Below are the code and all the weights of a small trained network. Each question names an input and a class and asks about switching units off, where a switched-off unit gives its printed mean instead of its output.

import numpy as np


def w(rows, s, z=0):
    codes = np.array(rows[::2]) - 128.0
    scale = np.full(codes.shape[1], s)
    scale[-1] = z or s
    return codes * scale


def f(y):
    return np.maximum(y, 0)


def log_softmax(a):
    a = a - a.max(-1, keepdims=True)
    return a - np.log(np.exp(a).sum(-1, keepdims=True))


def net(x, mask):
    res = np.array(x, float).reshape(1, 8) / 4 @ E
    y = f(res @ A[0][:, :-1].T + A[0][:, -1])
    res = res + np.where(mask, y, B[0][:, -1]) @ B[0][:, :-1]
    return log_softmax(res[-1] @ U[:, :-1].T + U[:, -1])


A, B = {}, {}
E = w([
[111,140,120,124],'x0',
[132,127,129,129],'x1',
[186,178,30,116],'x2',
[118,135,124,126],'x3',
[175,217,201,119],'x4',
[132,92,134,2],'x5',
[140,122,133,131],'x6',
[145,116,134,133],'x7',
],0.009)
A[0] = w([
[87,76,216,145,169],'n1',
[138,139,106,66,116],'n2',
[147,124,137,209,72],'n3',
[143,127,157,63,86],'n4',
[107,196,153,110,121],'n5',
[107,169,117,192,106],'n6',
[107,131,128,206,84],'n7',
[131,115,128,92,90],'n8',
[90,125,117,133,146],'n9',
[149,166,77,85,143],'n10',
[123,160,146,219,69],'n11',
[120,198,151,113,120],'n12',
[144,137,136,60,94],'n13',
[119,172,138,174,3],'n14',
[169,180,98,108,134],'n15',
[252,92,110,128,153],'n16',
[158,203,198,114,105],'n17',
[103,55,215,69,130],'n18',
[50,63,72,154,162],'n19',
[107,137,121,157,93],'n20',
[137,143,121,197,118],'n21',
[96,116,187,137,125],'n22',
[108,160,193,130,121],'n23',
],0.014,0.0024)
B[0] = w([
[134,239,72,199,227],'n1',
[96,173,199,127,189],'n2',
[167,126,202,53,201],'n3',
[71,112,171,18,186],'n4',
[183,37,122,137,184],'n5',
[73,151,164,70,209],'n6',
[123,131,168,49,206],'n7',
[149,117,205,54,160],'n8',
[188,96,115,173,159],'n9',
[17,193,78,148,208],'n10',
[38,141,254,133,224],'n11',
[207,99,66,168,190],'n12',
[142,147,178,78,187],'n13',
[97,87,247,129,178],'n14',
[145,98,80,215,204],'n15',
[152,209,79,147,196],'n16',
[226,5,97,177,230],'n17',
[89,175,97,109,237],'n18',
[222,57,153,186,255],'n19',
[157,147,144,34,159],'n20',
[104,184,198,41,205],'n21',
[110,187,20,204,185],'n22',
[173,95,41,148,189],'n23',
],0.0057,0.0083)
U = w([
[134,146,211,43,46],'0',
[147,163,123,172,253],'1',
[217,7,147,162,47],'2',
],0.012,0.0032)

Each question gives the input, the list of numbers given to net, and the class t.
The units are the neurons (one row each of A and B). Each row of codes is followed by its name. A weight is (code - 128) times the scale printed after its matrix; where a second scale follows, it is the last column's (A, B and U).
mask holds one flag per neuron, in row order. A switched-off neuron (its flag False) gives its mean, the last column of its row in B, instead of its output. The means were averaged over made-up inputs and are rounded, as every weight is.
A unit's drop is (log p(t) with every unit on - log p(t) with that unit switched off) / (log p(t) with every unit on - log p(t) with every unit switched off).
The circuit of an input: a set's keep is (log p(t) with only the set's units on - log p(t) with every unit switched off) / (log p(t) with every unit on - log p(t) with every unit switched off). Starting from the 12 units with the biggest drops (on a tie, the unit counted first), units are removed one at a time, each time the one whose removal leaves the highest keep (on an exact tie, the one counted first), for as long as the keep stays at least 0.8.
circuit, biggest first: the units of the circuit, biggest drop first
k most important neurons: the k neurons with the biggest drops, biggest first
drop of u: that unit's drop, to one decimal
input [4,7,-5,0,2,3,3,1], class 1: 2 most important neurons	n1, n22
input [-2,0,-2,-4,4,2,-5,4], class 2: circuit, biggest first	n17, n21
input [-1,7,4,-4,6,0,-5,-6], class 2: circuit, biggest first	n17, n5
input [-1,0,7,-6,8,-8,-6,3], class 0: 4 most important neurons	n21, n11, n6, n3
input [2,4,-8,-5,3,-2,-8,7], class 1: circuit, biggest first	n1
input [4,-8,-6,1,-4,-2,-7,7], class 1: 2 most important neurons	n1, n17
input [-1,2,-3,-1,6,-7,-7,-3], class 0: 3 most important neurons	n11, n21, n6
input [-5,4,-3,0,7,6,5,7], class 2: 2 most important neurons	n17, n23
input [1,-5,-6,-7,-2,3,1,6], class 1: circuit, biggest first	n1, n22
input [-1,3,-7,-7,6,3,-7,0], class 1: 2 most important neurons	n1, n18
input [2,-1,8,5,5,5,1,2], class 1: 3 most important neurons	n10, n15, n16
input [-3,-7,6,-8,7,6,6,-1], class 2: 2 most important neurons	n17, n15
input [7,-7,-3,-4,-7,-8,-8,3], class 0: drop of n17	0.1
input [6,1,-7,-6,3,0,3,-7], class 1: drop of n1	0.2
input [6,7,2,-4,5,1,-2,0], class 2: drop of n17	0.2
input [6,-1,6,-2,7,-1,4,8], class 2: drop of n11	0.0
input [3,8,-3,5,2,2,1,-5], class 1: most important neuron	n19
